Below are the code and all the weights of a small trained network. Each question names an input and a target symbol and asks about switching units off, where a switched-off unit gives its printed mean instead of its output.

import numpy as np


def w(rows, s, z=0):
    codes = np.array(rows[::2]) - 128.0
    scale = np.full(codes.shape[1], s)
    scale[-1] = z or s
    return codes * scale


def norm(h):
    return h / np.sqrt((h * h).mean(-1, keepdims=True) + 1e-5)


def softmax(a):
    e = np.exp(a - a.max(-1, keepdims=True))
    return e / e.sum(-1, keepdims=True)


def log_softmax(a):
    a = a - a.max(-1, keepdims=True)
    return a - np.log(np.exp(a).sum(-1, keepdims=True))


def net(x, mask):
    ids = ['αβδζηθλμπσ'.index(c) for c in x.split()]
    T = len(ids)
    res = E[ids] + P[:T]
    u = 0
    for l in range(3):
        r = norm(res)
        for j in range(2):
            rows = slice(3 * j, 3 * j + 3)
            q, k, v = (r @ M[l][rows].T for M in (Q, K, V))
            z = softmax(np.where(np.tri(T) > 0, q @ k.T / 3**0.5, -1e9)) @ v
            o = O[l][rows]
            res = res + np.where(mask[u + j], z, o[:, -1]) @ o[:, :-1]
        u += 2
    return log_softmax(norm(res)[-1] @ U[:, :-1].T + U[:, -1])


Q, K, V, O = {}, {}, {}, {}
E = w([
[88,159,175,74,186,118,112],'α',
[89,197,100,117,133,144,104],'β',
[104,160,155,127,201,116,128],'δ',
[117,29,168,82,100,162,111],'ζ',
[47,128,131,141,58,73,90],'η',
[64,224,112,139,139,163,202],'θ',
[165,185,122,195,124,105,149],'λ',
[186,169,115,71,134,55,156],'μ',
[107,145,156,43,83,144,123],'π',
[121,89,5,119,167,127,84],'σ',
],0.023)
P = w([
[202,97,104,124,137,125,102],'0',
[158,215,100,148,223,222,51],'1',
[144,157,36,109,9,30,94],'2',
[147,167,96,150,187,212,87],'3',
[62,127,83,109,124,57,207],'4',
[143,85,127,144,159,195,56],'5',
[92,184,45,63,74,112,179],'6',
],0.011)
Q[0] = w([
[138,69,92,31,152,11,115],'L0H1',
[49,219,30,49,190,150,123],'L0H1',
[186,171,140,51,98,65,180],'L0H1',
[40,136,118,105,158,5,162],'L0H2',
[247,161,101,211,42,76,237],'L0H2',
[201,235,78,255,147,160,51],'L0H2',
],0.0067)
K[0] = w([
[195,109,16,148,55,157,95],'L0H1',
[80,106,2,60,139,71,187],'L0H1',
[208,69,190,67,135,102,198],'L0H1',
[38,175,105,242,55,174,183],'L0H2',
[199,123,146,218,107,26,111],'L0H2',
[248,164,35,162,205,140,92],'L0H2',
],0.0078)
V[0] = w([
[104,110,158,135,106,136,79],'L0H1',
[189,99,106,4,95,86,158],'L0H1',
[111,121,138,182,116,75,79],'L0H1',
[145,183,79,174,156,130,113],'L0H2',
[183,155,162,108,100,216,150],'L0H2',
[35,153,116,81,119,105,159],'L0H2',
],0.012)
O[0] = w([
[111,145,82,105,120,239,77,63],'L0H1',
[119,191,164,69,217,64,148,115],'L0H1',
[133,152,91,163,52,147,95,82],'L0H1',
[144,116,154,180,93,162,125,255],'L0H2',
[55,97,140,159,52,142,254,135],'L0H2',
[117,138,62,62,91,137,83,229],'L0H2',
],0.0093,0.0074)
Q[1] = w([
[163,72,138,118,41,51,55],'L1H1',
[201,77,168,150,184,134,113],'L1H1',
[107,164,136,81,166,101,118],'L1H1',
[156,118,160,92,107,116,115],'L1H2',
[101,247,64,158,73,108,136],'L1H2',
[202,101,254,196,92,154,116],'L1H2',
],0.0096)
K[1] = w([
[164,42,79,69,135,145,57],'L1H1',
[209,186,217,108,126,141,214],'L1H1',
[94,82,69,47,189,154,113],'L1H1',
[160,205,128,181,200,176,131],'L1H2',
[80,46,68,86,145,139,105],'L1H2',
[177,167,253,133,130,151,85],'L1H2',
],0.0071)
V[1] = w([
[90,178,225,150,84,204,185],'L1H1',
[2,173,221,38,126,162,182],'L1H1',
[225,198,157,58,194,64,71],'L1H1',
[149,94,236,5,113,87,92],'L1H2',
[99,16,38,118,222,160,112],'L1H2',
[235,92,38,154,231,124,123],'L1H2',
],0.0076)
O[1] = w([
[147,145,177,81,123,144,2,144],'L1H1',
[167,138,74,116,109,156,45,133],'L1H1',
[104,191,148,110,120,192,77,43],'L1H1',
[155,70,222,86,76,141,90,2],'L1H2',
[154,52,63,128,144,100,149,197],'L1H2',
[156,84,83,167,182,60,141,164],'L1H2',
],0.009,0.0052)
Q[2] = w([
[142,68,152,173,151,164,150],'L2H1',
[130,81,147,178,82,64,128],'L2H1',
[118,79,156,96,124,109,140],'L2H1',
[111,144,59,142,113,125,212],'L2H2',
[140,98,134,121,57,92,131],'L2H2',
[153,167,149,126,103,5,105],'L2H2',
],0.013)
K[2] = w([
[88,139,185,228,66,156,85],'L2H1',
[211,86,116,152,98,177,70],'L2H1',
[50,62,136,168,87,180,92],'L2H1',
[153,92,105,236,121,114,133],'L2H2',
[178,187,254,162,138,98,125],'L2H2',
[219,201,133,175,133,140,208],'L2H2',
],0.0087)
V[2] = w([
[250,165,130,142,53,105,97],'L2H1',
[97,66,116,145,129,176,100],'L2H1',
[137,114,147,176,109,159,102],'L2H1',
[153,107,151,156,70,30,94],'L2H2',
[114,184,196,98,84,103,141],'L2H2',
[108,97,98,80,81,107,117],'L2H2',
],0.013)
O[2] = w([
[102,94,146,142,247,87,131,67],'L2H1',
[174,122,58,76,100,160,209,77],'L2H1',
[136,90,126,126,180,216,148,59],'L2H1',
[22,117,76,226,94,132,124,53],'L2H2',
[77,176,114,139,128,141,187,2],'L2H2',
[211,123,160,137,85,87,93,115],'L2H2',
],0.011,0.0063)
U = w([
[108,161,157,35,107,131,84,117],'α',
[125,145,117,83,152,170,116,49],'β',
[155,88,85,115,137,16,202,139],'δ',
[184,45,202,87,73,175,149,254],'ζ',
[52,73,138,226,30,168,106,204],'η',
[122,174,81,81,164,236,163,42],'θ',
[117,88,195,182,134,164,161,244],'λ',
[108,154,215,126,161,37,111,134],'μ',
[118,194,139,84,1,116,168,127],'π',
[171,99,54,135,134,142,19,86],'σ',
],0.0092,0.0045)

Each question gives the input, a string of symbols that net reads in full, and the target symbol t.
The units are the heads (3 rows each of Q, K, V and O). Each row of codes is followed by its name. A weight is (code - 128) times the scale printed after its matrix; where a second scale follows, it is the last column's (O and U).
mask holds one flag per head, layer by layer. A switched-off head (its flag False) gives its mean, the last column of its rows in O, instead of its output. The means were averaged over made-up inputs and are rounded, as every weight is.
A unit's drop is (log p(t) with every unit on - log p(t) with that unit switched off) / (log p(t) with every unit on - log p(t) with every unit switched off).
The circuit of an input: a set's keep is (log p(t) with only the set's units on - log p(t) with every unit switched off) / (log p(t) with every unit on - log p(t) with every unit switched off). Starting from all 6 units, units are removed one at a time, each time the one whose removal leaves the highest keep (on an exact tie, the one counted first), for as long as the keep stays at least 0.8.
circuit, biggest first: the units of the circuit, biggest drop first
unit that matters most: the unit with the biggest drop
heads that matter: for each layer, one digit per head in row order, 1 if its drop is at least 0.15 and else 0, layers parted by /
drop of u: that unit's drop, to one decimal
input β σ θ α σ θ η, target δ: heads that matter	00 / 11 / 00
input μ σ θ σ π, target δ: heads that matter	10 / 11 / 00
input θ θ θ η ζ, target π: circuit, biggest first	[L1H2 L2H1]
input θ θ β θ ζ μ, target μ: heads that matter	10 / 00 / 10
input θ π β θ θ θ, target π: circuit, biggest first	[L0H2 L2H2]
input θ λ θ θ, target λ: heads that matter	11 / 10 / 10
input θ η β θ λ δ, target λ: heads that matter	11 / 11 / 10
input θ σ θ, target δ: heads that matter	00 / 01 / 00
input μ θ σ π, target π: heads that matter	11 / 00 / 10
input σ π β θ δ, target π: heads that matter	01 / 10 / 10
input δ μ β, target μ: heads that matter	00 / 00 / 10
input θ θ π ζ ζ, target α: unit that matters most	L0H2
input σ μ ζ, target δ: heads that matter	01 / 01 / 00
input θ θ θ σ θ θ, target σ: circuit, biggest first	[L1H1]
input ζ σ σ λ, target λ: circuit, biggest first	[L2H1 L0H2]
input σ β ζ β σ θ, target σ: heads that matter	00 / 11 / 00
input δ θ π, target α: circuit, biggest first	[L0H2 L0H1 L1H1]
input θ β ζ β θ δ, target ζ: circuit, biggest first	[L0H2 L2H1]
input α π η, target α: circuit, biggest first	[L0H2 L1H2]
input θ ζ ζ θ π η, target ζ: unit that matters most	L1H2
input σ α θ η α π, target π: circuit, biggest first	[L2H1 L1H1]
input π θ β λ, target λ: drop of L0H1	0.1
